Here is a tiny trained network, its code and every weight. The questions are about switching its units off for an input and a target symbol, where a switched-off unit gives its printed mean instead of its output.

import numpy as np


def w(rows, s, z=0):
    codes = np.array(rows[::2]) - 128.0
    scale = np.full(codes.shape[1], s)
    scale[-1] = z or s
    return codes * scale


def norm(h):
    return h / np.sqrt((h * h).mean(-1, keepdims=True) + 1e-5)


def f(y):
    return y / 2 * (1 + np.tanh(0.7978845608 * (y + 0.044715 * y**3)))


def softmax(a):
    e = np.exp(a - a.max(-1, keepdims=True))
    return e / e.sum(-1, keepdims=True)


def log_softmax(a):
    a = a - a.max(-1, keepdims=True)
    return a - np.log(np.exp(a).sum(-1, keepdims=True))


def net(x, mask):
    ids = ['αδεζξστψ'.index(c) for c in x.split()]
    T = len(ids)
    res = E[ids] + P[:T]
    u = 0
    for l in range(2):
        r = norm(res)
        for j in range(3):
            rows = slice(3 * j, 3 * j + 3)
            q, k, v = (r @ M[l][rows].T for M in (Q, K, V))
            z = softmax(np.where(np.tri(T) > 0, q @ k.T / 3**0.5, -1e9)) @ v
            o = O[l][rows]
            res = res + np.where(mask[u + j], z, o[:, -1]) @ o[:, :-1]
        u += 3
        y = f(norm(res) @ A[l][:, :-1].T + A[l][:, -1])
        res = res + np.where(mask[u : u + 4], y, B[l][:, -1]) @ B[l][:, :-1]
        u += 4
    return log_softmax(norm(res)[-1] @ U[:, :-1].T + U[:, -1])


Q, K, V, O, A, B = {}, {}, {}, {}, {}, {}
E = w([
[249,61,93],'α',
[167,98,96],'δ',
[161,120,123],'ε',
[227,89,144],'ζ',
[177,128,122],'ξ',
[181,43,64],'σ',
[161,94,132],'τ',
[57,253,241],'ψ',
],0.0044)
P = w([
[88,126,144],'0',
[117,121,188],'1',
[135,129,71],'2',
[159,3,154],'3',
[159,146,127],'4',
[124,128,71],'5',
],0.013)
Q[0] = w([
[169,146,250],'L0H0',
[149,131,138],'L0H0',
[145,26,169],'L0H0',
[176,166,80],'L0H1',
[125,225,183],'L0H1',
[50,125,128],'L0H1',
[168,135,166],'L0H2',
[173,135,198],'L0H2',
[136,106,85],'L0H2',
],0.019)
K[0] = w([
[249,187,126],'L0H0',
[158,133,127],'L0H0',
[163,86,222],'L0H0',
[146,138,47],'L0H1',
[61,220,153],'L0H1',
[57,100,152],'L0H1',
[183,156,94],'L0H2',
[195,161,100],'L0H2',
[85,75,119],'L0H2',
],0.018)
V[0] = w([
[197,99,134],'L0H0',
[73,185,122],'L0H0',
[143,10,133],'L0H0',
[158,100,81],'L0H1',
[149,144,133],'L0H1',
[107,149,160],'L0H1',
[100,139,93],'L0H2',
[128,97,121],'L0H2',
[85,135,69],'L0H2',
],0.013)
O[0] = w([
[21,159,136,132],'L0H0',
[247,135,115,87],'L0H0',
[3,14,156,254],'L0H0',
[32,150,50,175],'L0H1',
[116,109,106,121],'L0H1',
[203,112,193,94],'L0H1',
[128,111,66,107],'L0H2',
[106,79,143,159],'L0H2',
[115,79,24,104],'L0H2',
],0.0078,0.0073)
A[0] = w([
[133,199,149,100],'L0N0',
[109,136,179,68],'L0N1',
[49,254,149,111],'L0N2',
[162,164,212,6],'L0N3',
],0.016,0.0023)
B[0] = w([
[67,169,117,154],'L0N0',
[159,69,62,197],'L0N1',
[79,213,216,241],'L0N2',
[9,103,130,254],'L0N3',
],0.013,0.0024)
Q[1] = w([
[90,155,204],'L1H0',
[53,124,30],'L1H0',
[86,155,69],'L1H0',
[168,111,108],'L1H1',
[119,201,152],'L1H1',
[143,140,27],'L1H1',
[212,107,215],'L1H2',
[101,7,176],'L1H2',
[119,95,223],'L1H2',
],0.019)
K[1] = w([
[78,159,80],'L1H0',
[82,106,242],'L1H0',
[104,76,189],'L1H0',
[162,109,153],'L1H1',
[153,150,71],'L1H1',
[165,34,141],'L1H1',
[63,177,40],'L1H2',
[3,102,149],'L1H2',
[68,171,107],'L1H2',
],0.021)
V[1] = w([
[136,197,79],'L1H0',
[128,174,176],'L1H0',
[134,141,178],'L1H0',
[47,171,146],'L1H1',
[165,9,47],'L1H1',
[98,121,189],'L1H1',
[170,59,89],'L1H2',
[51,175,174],'L1H2',
[81,150,153],'L1H2',
],0.012)
O[1] = w([
[73,40,162,2],'L1H0',
[113,175,190,138],'L1H0',
[138,182,165,163],'L1H0',
[127,212,214,187],'L1H1',
[137,147,5,134],'L1H1',
[174,164,163,214],'L1H1',
[145,148,217,120],'L1H2',
[162,153,38,195],'L1H2',
[152,145,77,173],'L1H2',
],0.012,0.0072)
A[1] = w([
[176,69,65,186],'L1N0',
[202,121,187,1],'L1N1',
[166,2,188,21],'L1N2',
[132,55,91,112],'L1N3',
],0.016,0.0044)
B[1] = w([
[179,96,206,253],'L1N0',
[30,93,27,162],'L1N1',
[213,252,106,146],'L1N2',
[58,48,181,174],'L1N3',
],0.014,0.005)
U = w([
[36,167,135,145],'α',
[176,80,172,18],'δ',
[211,129,112,36],'ε',
[109,140,39,253],'ζ',
[201,207,99,133],'ξ',
[83,7,149,87],'σ',
[197,80,157,103],'τ',
[116,200,223,187],'ψ',
],0.016,0.0022)

Each question gives the input, a string of symbols that net reads in full, and the target symbol t.
The units are the heads (3 rows each of Q, K, V and O) and the neurons (one row each of A and B). Each row of codes is followed by its name. A weight is (code - 128) times the scale printed after its matrix; where a second scale follows, it is the last column's (O, A, B and U).
mask holds one flag per unit, layer by layer, with each layer's heads first. A switched-off unit (its flag False) gives its mean, the last column of its rows in O or B, instead of its output. The means were averaged over made-up inputs and are rounded, as every weight is.
A unit's drop is (log p(t) with every unit on - log p(t) with that unit switched off) / (log p(t) with every unit on - log p(t) with every unit switched off).
The circuit of an input: a set's keep is (log p(t) with only the set's units on - log p(t) with every unit switched off) / (log p(t) with every unit on - log p(t) with every unit switched off). Starting from the 12 units with the biggest drops (on a tie, the unit counted first), units are removed one at a time, each time the one whose removal leaves the highest keep (on an exact tie, the one counted first), for as long as the keep stays at least 0.8.
units of the circuit, in order: the units of the circuit, biggest drop first
most important unit: the unit with the biggest drop
k most important neurons: the k neurons with the biggest drops, biggest first
which heads matter: for each layer, one digit per head in row order, 1 if its drop is at least 0.15 and else 0, layers parted by /
input ξ σ σ, target τ: most important unit -> L0H0
input σ α τ σ, target α: which heads matter -> 101 / 110
input σ σ σ ξ ζ δ, target ζ: which heads matter -> 010 / 000
input ψ ψ ζ δ ζ, target α: which heads matter -> 110 / 010
input ψ ξ σ τ σ ε, target ξ: which heads matter -> 110 / 000
input ψ ψ σ σ, target ψ: which heads matter -> 110 / 000
input ψ σ ξ α ψ ψ, target ξ: which heads matter -> 110 / 001
input ξ σ ψ, target τ: units of the circuit, in order -> [L1H1; L0H0; L1H0; L1H2]
input δ τ δ, target σ: which heads matter -> 111 / 011
input σ α τ τ, target α: units of the circuit, in order -> [L0H0; L1H1]
input σ ξ ψ, target ζ: which heads matter -> 110 / 111
input ψ τ σ ε, target τ: 4 most important neurons -> [L0N2; L0N3; L1N0; L0N1]
input ψ ξ ζ ζ, target ξ: units of the circuit, in order -> [L1H2; L1H0; L0N2; L0H1]
input σ ξ τ ξ, target ξ: most important neuron -> [L0N3]
input α ζ σ δ, target ζ: 2 most important neurons -> [L1N0; L0N1]
input ξ ξ ξ, target τ: 2 most important neurons -> [L0N2; L0N3]
input ξ σ δ, target τ: 2 most important neurons -> [L0N2; L1N0]
input τ ψ ζ τ, target ψ: 2 most important neurons -> [L0N3; L1N2]
input σ σ ψ ψ ψ, target ζ: which heads matter -> 111 / 111
input σ ψ ξ, target ζ: which heads matter -> 111 / 001
input ψ α σ τ σ σ, target ξ: which heads matter -> 100 / 000
input σ τ ξ σ σ, target ζ: most important unit -> L0H2
input τ σ σ ξ α σ, target ε: which heads matter -> 100 / 110
input ψ σ ε, target ξ: 2 most important neurons -> [L0N0; L0N2]
